Each row has a name. After each piece below comes the name of the row it's from, unless a question asks for something else. Each question is about the rows just above it.

[141 117 136  48 125  99] = z207
[107 127 165 179 119 118] = z423
[170 117 179  90 113 147] = z91
[124 120  96 100 129  95] = z75
Where do [179  90 113 147] appear?	z91
Count the entries of [170 117 179  90]:	4
Number of entries in [124 120]:	2
which: [141 117 136]	z207
Count the entries of [141 117]:	2
Where do [124 120  96] appear?	z75

[161 175 198  87 157 101  92 128 124  81 103  81 149 179] : z472
[140 171 166 151 146 112 131  75  70 135 155 141 120 173] : z552
[131 192 117 138 142 167 169 112 126 139  87 118 147 177] : z594
[130 189 141 142 142 129 152 104 108  96 123 180 160 128] : z580
[120 161  90 103 191 142  76 146  99 118 147  87 139 177] : z386
[132 152 168 136 158 157 159 103 145  40 150 134 120 179] : z821
[120 161  90 103 191 142  76 146  99 144 127 160  79 181] : z285
[165 186 102 171 139 147 177 169  87 167 126 142 112 118] : z55
which: [120 161  90 103 191 142  76 146  99 144 127 160  79 181]	z285
The row with [142 167 169 112 126 139  87 118 147 177] is	z594
How many entries does [132 152 168 136 158 157 159 103 145  40] have?	10
Is [146  99 144] printed in one of the named rows, side by side and in this order?	yes
Is [152 169] printed in one of the named rows, side by side and in this order?	no
which: [139  87 118 147 177]	z594

[190 183 160 113  97  65 108 193 114 164 152 172 131 149 120 190] : z324
[160 111  97 108 139 130 115 104 141 113 155  93 115 145 121 158] : z793
[115  96 133 115 152 160 127  98 130 174 127  41 124 120  96 115] : z899
which: [108 139 130 115 104 141 113 155  93 115]	z793
which: [108 139 130 115 104 141 113 155  93 115 145 121]	z793
Count the entries of [190 183 160 113  97  65 108 193 114 164 152 172 131 149 120]:	15
Is [115 104] printed in one of the named rows, side by side and in this order?	yes
which: [130 115 104 141]	z793
which: [160 113  97]	z324
Count the entries of [190 183 160 113  97  65 108 193 114 164 152 172 131 149 120 190]:	16

[162 102 105 105 102 163 130 159  99 170 101 157 130 156 106 130 103 130
 155  99 158 152 181 106 106 164 107 103 157 130 187 103 133 122 104 103
 123 169 134] : z815
[162 102 105 105 102 163 130 159  99 170 101 157 130 156 106 130 103 130
 155  99 158 152 181 106 106 164 107 103 157 130 187 110 155 104 110 110
  97 130 164] : z850
[150 107 109 109 107 150 125 149 106 168 107 149 126 149 109 126 108 125
 148 106 149 146 168 110 109 165 110 108 149 126 166 116 148 108 116 116
 107 124 151] : z604
[137 117 116 117 117 137 182 136 117 107 115 136 175 136 117 177 118 178
 136 118 136 135 106 115 117 109 116 117 136 177 110  94 136 117  93  92
 119 181 137] : z783
[ 86 157 154 154 157  84 123  89 160  81 158  92 124  93 153 123 157 123
  95 161  90  98  68 153 153  87 151 156  92 123  60 149  95 155 149 149
 163 123  83] : z265
[162 102 105 105 102 163 130 159  99 170 101 157 130 156 106 130 103 130
 155  99 158 152 181 106 106 164 107 103 150 160 130  93 148 103  90  86
  89 169 159] : z683
Which row holds [181 106 106 164 107 103 150 160 130  93 148]?	z683
which: [162 102 105 105 102 163 130 159  99 170 101 157 130 156 106 130 103 130
 155  99 158 152 181 106 106 164 107 103 157 130 187 103 133 122 104 103
 123 169 134]	z815
Count the entries of [162 102 105 105 102 163 130 159  99 170 101 157 130 156 106 130 103 130]:	18
Is [163 124] printed in one of the named rows, side by side and in this order?	no
[148 108 116] is in which row?	z604
Does one of the named rows hold [170 101 157 130 156] side by side, in this order?	yes

